Below are the code and all the weights of a small trained network. Each question names an input and a target symbol and asks about switching units off, where a switched-off unit gives its printed mean instead of its output.

import numpy as np


def w(rows, s, z=0):
    codes = np.array(rows[::2]) - 128.0
    scale = np.full(codes.shape[1], s)
    scale[-1] = z or s
    return codes * scale


def f(y):
    return np.maximum(y, 0)


def softmax(a):
    e = np.exp(a - a.max(-1, keepdims=True))
    return e / e.sum(-1, keepdims=True)


def log_softmax(a):
    a = a - a.max(-1, keepdims=True)
    return a - np.log(np.exp(a).sum(-1, keepdims=True))


def net(x, mask):
    ids = ['ΓΔΣΦβεζηθλμπτω'.index(c) for c in x.split()]
    T = len(ids)
    res = E[ids] + P[:T]
    q, k, v = (res @ M[0].T for M in (Q, K, V))
    z = softmax(np.where(np.tri(T) > 0, q @ k.T / 2**0.5, -1e9)) @ v
    res = res + np.where(mask[0], z, O[0][:, -1]) @ O[0][:, :-1]
    y = f(res @ A[0][:, :-1].T + A[0][:, -1])
    res = res + np.where(mask[1:17], y, B[0][:, -1]) @ B[0][:, :-1]
    return log_softmax(res[-1] @ U[:, :-1].T + U[:, -1])


Q, K, V, O, A, B = {}, {}, {}, {}, {}, {}
E = w([
[149,75,176,90,161],'Γ',
[62,126,105,110,58],'Δ',
[37,174,79,165,166],'Σ',
[127,83,128,172,124],'Φ',
[204,122,178,108,163],'β',
[146,76,180,191,130],'ε',
[179,182,170,168,170],'ζ',
[115,84,157,147,118],'η',
[69,157,146,64,252],'θ',
[156,165,98,191,183],'λ',
[129,130,160,162,120],'μ',
[141,94,149,164,127],'π',
[119,18,118,98,171],'τ',
[137,54,109,160,130],'ω',
],0.016)
P = w([
[149,163,93,87,73],'0',
[134,122,149,155,118],'1',
[126,113,161,165,141],'2',
[128,102,164,170,164],'3',
[127,102,164,167,178],'4',
[127,102,159,164,192],'5',
[122,102,160,150,204],'6',
[126,101,156,148,218],'7',
[124,106,151,142,232],'8',
[124,107,148,134,243],'9',
[125,107,145,130,254],'10',
],0.0095)
Q[0] = w([
[140,88,176,226,250],'head 0',
[133,172,50,91,76],'head 0',
],0.018)
K[0] = w([
[121,157,137,102,250],'head 0',
[138,141,115,159,32],'head 0',
],0.021)
V[0] = w([
[44,121,32,176,135],'head 0',
[80,5,136,59,100],'head 0',
],0.011)
O[0] = w([
[119,80,10,215,102,3],'head 0',
[91,12,112,33,71,110],'head 0',
],0.011,0.0037)
A[0] = w([
[176,129,162,117,129,152],'neuron 0',
[205,147,63,147,172,121],'neuron 1',
[157,203,81,183,165,255],'neuron 2',
[18,106,49,98,53,224],'neuron 3',
[188,130,188,197,137,53],'neuron 4',
[90,136,133,1,124,155],'neuron 5',
[106,159,139,141,123,132],'neuron 6',
[35,99,188,43,118,207],'neuron 7',
[151,53,51,173,117,125],'neuron 8',
[93,222,171,105,116,147],'neuron 9',
[138,107,40,157,156,173],'neuron 10',
[233,140,167,104,71,197],'neuron 11',
[224,91,166,132,167,139],'neuron 12',
[180,39,116,90,184,119],'neuron 13',
[184,144,192,102,118,143],'neuron 14',
[90,213,171,134,134,141],'neuron 15',
],0.009,0.0066)
B[0] = w([
[134,194,116,88,110,181],'neuron 0',
[196,115,184,176,78,165],'neuron 1',
[14,78,200,181,8,231],'neuron 2',
[178,223,47,239,254,174],'neuron 3',
[135,167,102,167,209,188],'neuron 4',
[91,10,192,213,127,208],'neuron 5',
[111,128,117,108,126,147],'neuron 6',
[217,72,168,195,194,254],'neuron 7',
[19,88,8,87,167,161],'neuron 8',
[48,62,86,27,191,184],'neuron 9',
[161,128,109,71,65,166],'neuron 10',
[234,142,76,93,39,187],'neuron 11',
[172,220,133,94,131,214],'neuron 12',
[80,117,103,17,86,196],'neuron 13',
[156,178,27,82,99,204],'neuron 14',
[50,131,101,71,168,193],'neuron 15',
],0.0062,0.013)
U = w([
[175,171,103,58,204,151],'Γ',
[229,131,104,208,159,29],'Δ',
[36,217,121,114,177,107],'Σ',
[28,84,92,127,46,150],'Φ',
[250,179,102,152,65,109],'β',
[175,152,98,197,205,216],'ε',
[182,171,128,153,89,178],'ζ',
[151,61,211,107,95,180],'η',
[43,53,138,132,205,3],'θ',
[109,125,145,147,90,41],'λ',
[111,137,214,209,86,113],'μ',
[129,130,75,113,88,191],'π',
[96,117,32,39,116,66],'τ',
[41,116,97,11,2,220],'ω',
],0.007,0.004)

Each question gives the input, a string of symbols that net reads in full, and the target symbol t.
The units are the heads (2 rows each of Q, K, V and O) and the neurons (one row each of A and B). Each row of codes is followed by its name. A weight is (code - 128) times the scale printed after its matrix; where a second scale follows, it is the last column's (O, A, B and U).
mask holds one flag per unit, heads first, then neurons. A switched-off unit (its flag False) gives its mean, the last column of its rows in O or B, instead of its output. The means were averaged over made-up inputs and are rounded, as every weight is.
A unit's drop is (log p(t) with every unit on - log p(t) with that unit switched off) / (log p(t) with every unit on - log p(t) with every unit switched off).
The circuit of an input: a set's keep is (log p(t) with only the set's units on - log p(t) with every unit switched off) / (log p(t) with every unit on - log p(t) with every unit switched off). Starting from the 12 units with the biggest drops (on a tie, the unit counted first), units are removed one at a time, each time the one whose removal leaves the highest keep (on an exact tie, the one counted first), for as long as the keep stays at least 0.8.
units of the circuit, in order: the units of the circuit, biggest drop first
top k neurons: the k neurons with the biggest drops, biggest first
drop when u is switched off: that unit's drop, to one decimal
input ω τ ε ζ ζ Σ π, target Φ: top 2 neurons -> [neuron 2; neuron 8]
input Σ λ η, target μ: units of the circuit, in order -> [head 0; neuron 2]
input λ Σ Σ Γ π, target η: units of the circuit, in order -> [head 0; neuron 7]
input η Σ η η ε η, target Φ: top 2 neurons -> [neuron 8; neuron 7]
input Φ Γ ε Γ Γ Φ ω, target η: units of the circuit, in order -> [head 0; neuron 7]
input Φ Σ λ ζ ζ β ε μ, target Γ: units of the circuit, in order -> [head 0; neuron 14; neuron 9]
input Φ ζ Δ ω τ π Δ μ λ τ μ, target θ: top 2 neurons -> [neuron 11; neuron 14]
input Γ λ Σ, target Φ: top 3 neurons -> [neuron 2; neuron 8; neuron 7]
input ζ β Γ ω ε ε, target η: units of the circuit, in order -> [head 0; neuron 7]
input ε ζ Γ ε, target η: top 2 neurons -> [neuron 3; neuron 7]
input τ Φ Φ π Σ μ η, target Φ: units of the circuit, in order -> [head 0; neuron 8; neuron 2]
input ω ζ η τ π τ η η Φ μ μ, target θ: units of the circuit, in order -> [head 0; neuron 11; neuron 14; neuron 3]
input ω λ μ Σ Δ ε Δ Φ Δ, target ε: units of the circuit, in order -> [neuron 3; head 0]
input ζ π ε, target Σ: units of the circuit, in order -> [head 0; neuron 15; neuron 7]
input Δ Φ λ Γ ζ Γ π ω, target η: units of the circuit, in order -> [head 0; neuron 3; neuron 7]
input Γ Δ Σ ω Σ ζ η, target Σ: top 2 neurons -> [neuron 7; neuron 15]
input Δ μ Γ, target η: top 2 neurons -> [neuron 7; neuron 5]
input π ζ Γ λ ε λ μ, target μ: top 2 neurons -> [neuron 2; neuron 1]
input Γ τ ε, target θ: top neuron -> [neuron 8]
input μ ζ η ε μ ζ β, target Γ: drop when neuron 9 is switched off -> 0.1
input π η μ η Σ Δ, target ε: drop when neuron 1 is switched off -> 0.0
input τ λ ζ ω λ β ω η Φ μ Φ, target Γ: top neuron -> [neuron 5]
input Φ λ Γ λ, target μ: drop when head 0 is switched off -> 0.5
input Γ λ β μ Σ Γ μ Φ, target η: drop when head 0 is switched off -> 0.9
input ω Γ η μ η, target η: top 2 neurons -> [neuron 7; neuron 5]
input μ η Σ, target Φ: top 2 neurons -> [neuron 2; neuron 8]
input β Δ π Σ Φ μ, target Φ: top 2 neurons -> [neuron 8; neuron 2]
